Below are the code and all the weights of a small trained network. Each question names an input and a target symbol and asks about switching units off, where a switched-off unit gives its printed mean instead of its output.

import numpy as np


def w(rows, s, z=0):
    codes = np.array(rows[::2]) - 128.0
    scale = np.full(codes.shape[1], s)
    scale[-1] = z or s
    return codes * scale


def norm(h):
    return h / np.sqrt((h * h).mean(-1, keepdims=True) + 1e-5)


def f(y):
    return np.maximum(y, 0)


def softmax(a):
    e = np.exp(a - a.max(-1, keepdims=True))
    return e / e.sum(-1, keepdims=True)


def log_softmax(a):
    a = a - a.max(-1, keepdims=True)
    return a - np.log(np.exp(a).sum(-1, keepdims=True))


def net(x, mask):
    ids = ['βεζηθλμτφψ'.index(c) for c in x.split()]
    T = len(ids)
    res = E[ids] + P[:T]
    u = 0
    for l in range(2):
        r = norm(res)
        for j in range(3):
            rows = slice(2 * j, 2 * j + 2)
            q, k, v = (r @ M[l][rows].T for M in (Q, K, V))
            z = softmax(np.where(np.tri(T) > 0, q @ k.T / 2**0.5, -1e9)) @ v
            o = O[l][rows]
            res = res + np.where(mask[u + j], z, o[:, -1]) @ o[:, :-1]
        u += 3
        y = f(norm(res) @ A[l][:, :-1].T + A[l][:, -1])
        res = res + np.where(mask[u : u + 8], y, B[l][:, -1]) @ B[l][:, :-1]
        u += 8
    return log_softmax(norm(res)[-1] @ U[:, :-1].T + U[:, -1])


Q, K, V, O, A, B = {}, {}, {}, {}, {}, {}
E = w([
[88,65,158,153,67,81,51,85],'β',
[120,114,106,95,238,109,125,148],'ε',
[105,196,128,173,109,129,183,128],'ζ',
[250,211,229,96,121,148,183,128],'η',
[113,149,144,154,87,164,160,117],'θ',
[79,204,96,71,27,208,98,60],'λ',
[153,149,123,154,81,164,175,85],'μ',
[152,182,138,169,109,144,161,98],'τ',
[111,164,110,151,87,149,210,107],'φ',
[155,168,126,165,93,155,169,84],'ψ',
],0.0022)
P = w([
[162,186,14,212,167,87,118,121],'0',
[160,152,130,228,119,213,106,248],'1',
[178,164,24,174,171,90,145,118],'2',
[86,154,162,192,142,219,146,178],'3',
[190,148,21,141,152,89,161,118],'4',
[80,138,168,157,141,193,139,148],'5',
[189,127,30,105,152,93,170,125],'6',
[89,122,174,132,132,175,140,127],'7',
[185,119,45,82,138,100,173,124],'8',
[92,110,180,114,130,158,152,114],'9',
[198,130,39,95,150,90,184,115],'10',
[88,112,189,120,129,142,152,105],'11',
],0.0014)
Q[0] = w([
[94,7,170,104,156,102,2,139],'L0H0',
[177,139,82,102,171,78,181,152],'L0H0',
[161,121,173,73,95,140,74,180],'L0H1',
[112,141,65,152,163,75,178,73],'L0H1',
[148,130,136,120,132,131,138,135],'L0H2',
[114,105,111,129,103,122,107,104],'L0H2',
],0.0047)
K[0] = w([
[53,34,117,168,175,93,23,133],'L0H0',
[239,176,102,31,253,100,239,209],'L0H0',
[237,233,76,194,219,171,237,129],'L0H1',
[103,8,159,39,101,51,78,115],'L0H1',
[153,150,140,90,135,114,128,133],'L0H2',
[105,81,149,154,110,93,65,116],'L0H2',
],0.0032)
V[0] = w([
[131,51,229,147,2,54,72,85],'L0H0',
[136,165,173,104,32,137,175,41],'L0H0',
[171,107,194,135,112,59,38,138],'L0H1',
[137,145,92,159,207,185,177,158],'L0H1',
[112,143,32,173,175,138,172,163],'L0H2',
[135,227,52,75,188,215,223,145],'L0H2',
],0.0018)
O[0] = w([
[224,237,106,73,229,199,224,204,241],'L0H0',
[254,42,86,132,136,159,116,240,156],'L0H0',
[122,60,145,124,59,143,4,165,181],'L0H1',
[115,243,134,144,252,162,167,77,76],'L0H1',
[207,150,30,172,123,170,134,201,247],'L0H2',
[121,97,93,183,19,206,150,192,2],'L0H2',
],0.0016,0.00069)
A[0] = w([
[107,146,100,87,192,103,93,194,172],'L0N0',
[154,165,67,139,130,122,176,102,49],'L0N1',
[133,176,210,127,158,92,98,139,132],'L0N2',
[218,115,88,155,122,117,172,191,160],'L0N3',
[101,103,167,198,81,151,109,97,36],'L0N4',
[154,122,101,135,157,181,113,252,2],'L0N5',
[111,161,168,125,75,198,139,106,112],'L0N6',
[72,116,100,160,123,101,136,149,115],'L0N7',
],0.0028,0.00095)
B[0] = w([
[176,136,146,198,45,184,139,121,213],'L0N0',
[83,133,142,144,205,155,66,105,193],'L0N1',
[47,93,84,150,104,170,143,80,226],'L0N2',
[79,81,112,128,208,83,65,109,230],'L0N3',
[135,112,146,84,212,156,191,172,196],'L0N4',
[242,137,59,82,252,33,162,133,162],'L0N5',
[174,76,106,157,196,106,127,206,248],'L0N6',
[147,96,175,145,100,132,77,122,184],'L0N7',
],0.0023,0.0014)
Q[1] = w([
[101,221,254,112,97,162,192,151],'L1H0',
[129,151,206,111,121,150,131,166],'L1H0',
[136,176,110,96,64,152,106,125],'L1H1',
[143,129,122,68,97,116,111,123],'L1H1',
[164,131,109,109,180,139,128,138],'L1H2',
[159,131,116,108,167,172,133,149],'L1H2',
],0.0076)
K[1] = w([
[138,164,81,253,127,127,94,160],'L1H0',
[96,132,91,248,167,104,94,154],'L1H0',
[159,164,39,139,57,163,62,145],'L1H1',
[155,172,122,81,69,168,139,136],'L1H1',
[69,113,186,168,144,245,134,147],'L1H2',
[53,119,196,152,177,187,154,103],'L1H2',
],0.0048)
V[1] = w([
[209,183,210,131,153,150,152,78],'L1H0',
[139,188,88,45,76,184,134,109],'L1H0',
[164,203,68,73,81,251,127,120],'L1H1',
[117,126,189,185,123,163,168,156],'L1H1',
[155,88,242,102,173,160,155,139],'L1H2',
[133,142,82,88,115,65,103,100],'L1H2',
],0.0024)
O[1] = w([
[201,194,134,49,177,172,183,125,62],'L1H0',
[39,206,35,129,147,223,72,141,8],'L1H0',
[75,12,215,172,189,65,103,126,50],'L1H1',
[161,182,138,70,53,109,102,78,120],'L1H1',
[83,114,55,250,103,136,83,164,20],'L1H2',
[177,62,85,82,170,89,156,35,121],'L1H2',
],0.0021,0.0016)
A[1] = w([
[69,157,46,101,128,145,87,118,4],'L1N0',
[145,168,156,149,137,187,151,213,95],'L1N1',
[122,131,151,123,126,191,187,160,97],'L1N2',
[105,149,119,133,159,69,103,68,158],'L1N3',
[158,95,81,109,80,41,136,139,39],'L1N4',
[177,91,103,129,53,3,69,146,18],'L1N5',
[170,130,168,144,132,120,159,132,168],'L1N6',
[216,205,73,80,130,162,173,207,116],'L1N7',
],0.004,0.0021)
B[1] = w([
[68,193,17,76,108,171,71,168,154],'L1N0',
[188,102,100,70,77,53,156,106,219],'L1N1',
[136,139,128,201,144,107,85,150,197],'L1N2',
[123,106,176,64,93,141,127,153,230],'L1N3',
[174,119,128,179,80,86,100,175,214],'L1N4',
[223,116,63,174,46,46,142,171,252],'L1N5',
[104,129,95,117,114,144,86,168,209],'L1N6',
[77,141,186,112,228,189,240,254,197],'L1N7',
],0.0041,0.0028)
U = w([
[126,144,154,97,188,167,230,229,226],'β',
[212,100,85,145,42,37,88,161,211],'ε',
[59,83,201,254,137,172,20,152,118],'ζ',
[59,46,224,16,115,105,118,64,224],'η',
[62,122,86,178,115,117,214,43,83],'θ',
[166,186,149,114,157,137,78,97,8],'λ',
[64,255,173,147,88,83,135,100,62],'μ',
[178,149,121,130,163,169,111,67,55],'τ',
[138,114,106,142,155,163,127,76,13],'φ',
[40,183,8,59,117,172,50,135,205],'ψ',
],0.0047,0.0014)

Each question gives the input, a string of symbols that net reads in full, and the target symbol t.
The units are the heads (2 rows each of Q, K, V and O) and the neurons (one row each of A and B). Each row of codes is followed by its name. A weight is (code - 128) times the scale printed after its matrix; where a second scale follows, it is the last column's (O, A, B and U).
mask holds one flag per unit, layer by layer, with each layer's heads first. A switched-off unit (its flag False) gives its mean, the last column of its rows in O or B, instead of its output. The means were averaged over made-up inputs and are rounded, as every weight is.
A unit's drop is (log p(t) with every unit on - log p(t) with that unit switched off) / (log p(t) with every unit on - log p(t) with every unit switched off).
The circuit of an input: a set's keep is (log p(t) with only the set's units on - log p(t) with every unit switched off) / (log p(t) with every unit on - log p(t) with every unit switched off). Starting from the 12 units with the biggest drops (on a tie, the unit counted first), units are removed one at a time, each time the one whose removal leaves the highest keep (on an exact tie, the one counted first), for as long as the keep stays at least 0.8.
circuit, biggest first: the units of the circuit, biggest drop first
top k neurons: the k neurons with the biggest drops, biggest first
k most important neurons of layer l: the k neurons of layer l with the biggest drops, biggest first
heads that matter: for each layer, one digit per head in row order, 1 if its drop is at least 0.15 and else 0, layers parted by /
input β η ψ β ζ λ ε ζ φ, target ψ: circuit, biggest first -> [L1H0 L0N1 L0H0 L1N0]
input β η φ, target β: circuit, biggest first -> [L1N7]
input λ β ε φ β τ λ β, target ζ: heads that matter -> 111 / 000
input ζ η β λ, target β: circuit, biggest first -> [L0N6 L1N7]
input ε ε ε, target η: heads that matter -> 110 / 100
input φ ε λ η β λ η μ τ, target β: top 4 neurons -> [L0N6 L0N2 L1N7 L1N6]
input β ψ λ ζ β λ β λ, target ζ: top 3 neurons -> [L1N5 L1N2 L0N6]
input φ ε ε β, target β: top 2 neurons -> [L0N5 L1N7]
input β β ε β ε ζ β β ε λ θ, target ψ: circuit, biggest first -> [L1H0 L0N3 L1N0]
input β λ φ ζ ζ, target ψ: circuit, biggest first -> [L1H0 L1N0 L0H0 L1N5]
input τ φ ε β β η μ, target β: heads that matter -> 000 / 100
input η λ μ θ λ η λ ε φ β, target β: top 2 neurons -> [L0N6 L0N4]
input η φ η λ φ ε φ, target ψ: top 4 neurons -> [L0N3 L0N1 L1N0 L0N4]
input β λ ε, target ψ: circuit, biggest first -> [L1H0 L0H0 L1N0 L1N5]
input η λ ε β λ η θ β ε β η, target β: circuit, biggest first -> [L1N7]
input ζ η φ β λ ζ ε ε β λ τ, target ψ: heads that matter -> 000 / 100
input β λ ε λ β ζ β ψ, target β: heads that matter -> 000 / 010
input λ β β β β ε θ φ ψ φ λ λ, target ζ: heads that matter -> 000 / 010
input β ε β ε, target ε: top 4 neurons -> [L0N0 L1N1 L1N7 L0N3]
input τ β η λ ψ, target ψ: top 2 neurons -> [L0N3 L0N1]
input η β β λ β β ζ β β ζ λ τ, target β: top 3 neurons -> [L1N7 L1N5 L0N6]
input φ ε ψ λ β λ, target β: heads that matter -> 010 / 001
input ζ ψ ζ β η, target β: heads that matter -> 000 / 000
input ζ β η λ λ ε β β ε β β ε, target ζ: 3 most important neurons of layer 0 -> [L0N0 L0N6 L0N2]
input ε β λ ε ψ φ τ, target ψ: most important neuron of layer 0 -> [L0N3]
input β β β λ ψ β τ β, target η: heads that matter -> 001 / 000
input β λ ψ ε θ ε β ζ β η β ε, target ζ: heads that matter -> 100 / 000
input ε φ φ, target θ: top neuron -> [L1N5]
input φ ε β ε, target ε: top 2 neurons -> [L1N1 L0N0]
